Below is a small trained network, with its code and all its weights. Each question gives an input and a class and asks what happens when units are switched off, that is, made to give their printed mean instead of their output.

import numpy as np


def w(rows, s, z=0):
    codes = np.array(rows[::2]) - 128.0
    scale = np.full(codes.shape[1], s)
    scale[-1] = z or s
    return codes * scale


def norm(h):
    return h / np.sqrt((h * h).mean(-1, keepdims=True) + 1e-5)


def f(y):
    return y / 2 * (1 + np.tanh(0.7978845608 * (y + 0.044715 * y**3)))


def log_softmax(a):
    a = a - a.max(-1, keepdims=True)
    return a - np.log(np.exp(a).sum(-1, keepdims=True))


def net(x, mask):
    res = np.array(x, float).reshape(1, 5) / 4 @ E
    u = 0
    for l in range(4):
        y = f(norm(res) @ A[l][:, :-1].T + A[l][:, -1])
        res = res + np.where(mask[u : u + 7], y, B[l][:, -1]) @ B[l][:, :-1]
        u += 7
    return log_softmax(norm(res)[-1] @ U[:, :-1].T + U[:, -1])


A, B = {}, {}
E = w([
[146,98,82,91,193,119,190,108,193],'x0',
[92,21,213,112,34,36,226,173,142],'x1',
[246,115,59,85,35,242,233,93,19],'x2',
[67,127,139,135,123,202,153,131,156],'x3',
[105,110,120,49,110,132,94,130,131],'x4',
],0.011)
A[0] = w([
[111,127,158,160,69,142,57,123,79,19],'0.n0',
[146,111,102,92,186,123,171,115,170,20],'0.n1',
[204,120,116,113,144,48,88,131,94,24],'0.n2',
[46,119,137,144,130,219,152,135,148,10],'0.n3',
[142,143,111,131,162,166,79,130,126,42],'0.n4',
[97,119,128,6,115,135,77,123,121,43],'0.n5',
[147,139,139,237,155,123,171,122,120,42],'0.n6',
],0.024,0.013)
B[0] = w([
[83,211,128,142,142,121,183,247,91,209],'0.n0',
[93,219,124,101,162,127,189,251,113,212],'0.n1',
[169,217,138,127,50,73,149,43,209,217],'0.n2',
[146,214,139,116,41,86,146,36,217,173],'0.n3',
[168,164,135,171,214,153,124,78,96,254],'0.n4',
[172,62,79,231,97,145,118,167,196,208],'0.n5',
[152,59,79,211,92,154,109,181,189,214],'0.n6',
],0.026,0.0061)
A[1] = w([
[100,106,85,65,202,101,190,129,167,34],'1.n0',
[66,6,208,93,61,43,182,137,109,72],'1.n1',
[162,101,78,88,71,182,167,90,51,88],'1.n2',
[59,136,158,95,106,228,131,100,183,17],'1.n3',
[123,171,127,110,82,100,120,60,142,2],'1.n4',
[29,117,153,152,188,51,39,113,176,88],'1.n5',
[108,141,32,57,145,140,48,98,103,64],'1.n6',
],0.024,0.0049)
B[1] = w([
[127,174,132,137,148,133,160,196,124,175],'1.n0',
[79,149,138,250,238,100,119,61,121,248],'1.n1',
[152,90,191,29,81,144,102,169,153,205],'1.n2',
[196,160,110,127,103,61,105,114,126,145],'1.n3',
[85,120,128,111,102,93,177,32,130,177],'1.n4',
[198,82,166,6,40,178,133,160,110,225],'1.n5',
[100,131,122,155,145,136,113,106,130,139],'1.n6',
],0.02,0.014)
A[2] = w([
[80,97,110,148,148,103,93,98,104,28],'2.n0',
[135,153,71,79,184,190,2,80,102,4],'2.n1',
[94,121,103,135,191,159,124,68,101,76],'2.n2',
[77,85,108,115,103,108,199,118,123,78],'2.n3',
[70,153,152,155,67,127,77,144,15,87],'2.n4',
[141,49,60,193,108,165,104,159,160,11],'2.n5',
[114,77,149,47,145,143,66,135,89,117],'2.n6',
],0.028,0.0033)
B[2] = w([
[222,186,128,180,198,126,117,158,59,172],'2.n0',
[44,95,204,245,224,18,138,110,130,229],'2.n1',
[90,93,122,101,213,105,62,91,117,223],'2.n2',
[193,233,80,106,197,176,7,105,174,160],'2.n3',
[144,180,73,59,193,131,219,195,218,178],'2.n4',
[125,17,39,100,106,140,70,113,164,254],'2.n5',
[126,69,174,61,109,222,138,79,83,227],'2.n6',
],0.017,0.0093)
A[3] = w([
[88,120,115,143,78,111,151,103,4,50],'3.n0',
[53,165,86,116,119,88,81,137,42,100],'3.n1',
[54,151,69,102,99,132,157,102,56,42],'3.n2',
[104,156,94,118,126,166,114,132,50,43],'3.n3',
[69,117,115,128,92,138,125,114,26,3],'3.n4',
[120,131,106,83,123,151,109,115,69,26],'3.n5',
[85,193,111,115,140,130,130,215,95,94],'3.n6',
],0.028,0.0033)
B[3] = w([
[116,116,150,170,102,132,146,172,164,127],'3.n0',
[206,125,129,166,166,162,116,137,173,145],'3.n1',
[199,103,137,103,150,134,91,162,198,128],'3.n2',
[142,130,169,135,130,127,153,153,200,130],'3.n3',
[152,111,170,67,169,93,146,178,254,131],'3.n4',
[136,100,175,116,160,152,112,134,163,149],'3.n5',
[74,127,71,83,102,112,126,162,53,248],'3.n6',
],0.024,0.013)
U = w([
[86,198,102,94,157,132,194,240,107,160],'0',
[94,124,167,197,246,115,107,63,97,208],'1',
[164,201,159,112,37,85,162,39,194,11],'2',
[147,57,213,36,98,210,124,131,101,171],'3',
[161,34,66,189,101,161,87,154,186,72],'4',
[92,119,76,107,115,119,116,96,127,255],'5',
],0.014,0.0018)

Each question gives the input, the list of numbers given to net, and the class t.
The units are the neurons (one row each of A and B). Each row of codes is followed by its name. A weight is (code - 128) times the scale printed after its matrix; where a second scale follows, it is the last column's (A, B and U).
mask holds one flag per neuron, layer by layer. A switched-off neuron (its flag False) gives its mean, the last column of its row in B, instead of its output. The means were averaged over made-up inputs and are rounded, as every weight is.
A unit's drop is (log p(t) with every unit on - log p(t) with that unit switched off) / (log p(t) with every unit on - log p(t) with every unit switched off).
The circuit of an input: a set's keep is (log p(t) with only the set's units on - log p(t) with every unit switched off) / (log p(t) with every unit on - log p(t) with every unit switched off). Starting from the 12 units with the biggest drops (on a tie, the unit counted first), units are removed one at a time, each time the one whose removal leaves the highest keep (on an exact tie, the one counted first), for as long as the keep stays at least 0.8.
units of the circuit, in order: the units of the circuit, biggest drop first
unit that matters most: the unit with the biggest drop
k most important neurons: the k neurons with the biggest drops, biggest first
k most important neurons of layer l: the k neurons of layer l with the biggest drops, biggest first
input [2,8,2,3,-1], class 1: units of the circuit, in order : 1.n1
input [0,-6,-7,-2,2], class 3: 2 most important neurons : 1.n5, 2.n6
input [-4,-6,2,-4,8], class 4: 2 most important neurons : 0.n5, 1.n1
input [7,6,-8,-4,2], class 3: 3 most important neurons : 1.n5, 0.n0, 2.n6
input [4,4,2,7,7], class 2: 3 most important neurons : 0.n3, 0.n6, 1.n4
input [3,6,-7,1,-5], class 3: 2 most important neurons of layer 2 : 2.n6, 2.n1
input [-7,2,3,5,-8], class 4: 2 most important neurons : 0.n6, 2.n5
input [3,7,7,-8,-4], class 2: 2 most important neurons : 1.n2, 0.n2
input [7,4,6,-4,8], class 4: 3 most important neurons : 0.n5, 2.n5, 0.n0
input [2,-6,1,3,8], class 4: 3 most important neurons : 0.n5, 2.n5, 1.n1
input [3,8,8,1,8], class 1: units of the circuit, in order : 1.n1, 0.n4
input [-6,-6,-6,8,0], class 2: 2 most important neurons : 0.n3, 1.n1
input [-6,8,6,-1,5], class 1: 2 most important neurons : 1.n1, 0.n1
input [0,-5,5,-5,8], class 4: units of the circuit, in order : 0.n5
input [2,-6,-4,-8,5], class 2: 2 most important neurons : 0.n2, 1.n1
input [-2,-8,7,1,0], class 1: 4 most important neurons : 2.n1, 0.n4, 1.n5, 1.n6
input [-7,1,3,-3,7], class 0: 2 most important neurons : 0.n0, 0.n6
input [-2,2,6,4,-6], class 3: 2 most important neurons of layer 1 : 1.n2, 1.n1
input [-3,2,-4,1,1], class 3: 3 most important neurons : 1.n5, 2.n6, 0.n1
input [8,6,2,-5,-1], class 0: unit that matters most : 0.n1
input [3,-8,6,8,0], class 1: 2 most important neurons of layer 0 : 0.n4, 0.n2
input [-3,8,-6,7,8], class 1: 3 most important neurons of layer 0 : 0.n6, 0.n4, 0.n2
input [8,1,-8,-8,-3], class 0: 3 most important neurons of layer 0 : 0.n1, 0.n3, 0.n2
input [-7,-7,7,-8,-1], class 2: 3 most important neurons of layer 1 : 1.n1, 1.n4, 1.n0
input [-5,-1,-2,-5,1], class 0: 2 most important neurons of layer 0 : 0.n0, 0.n3
input [-5,7,3,6,7], class 1: 3 most important neurons of layer 0 : 0.n4, 0.n6, 0.n1
input [5,-2,5,-6,1], class 2: 2 most important neurons of layer 0 : 0.n2, 0.n0
input [6,4,-5,-2,0], class 0: unit that matters most : 1.n0
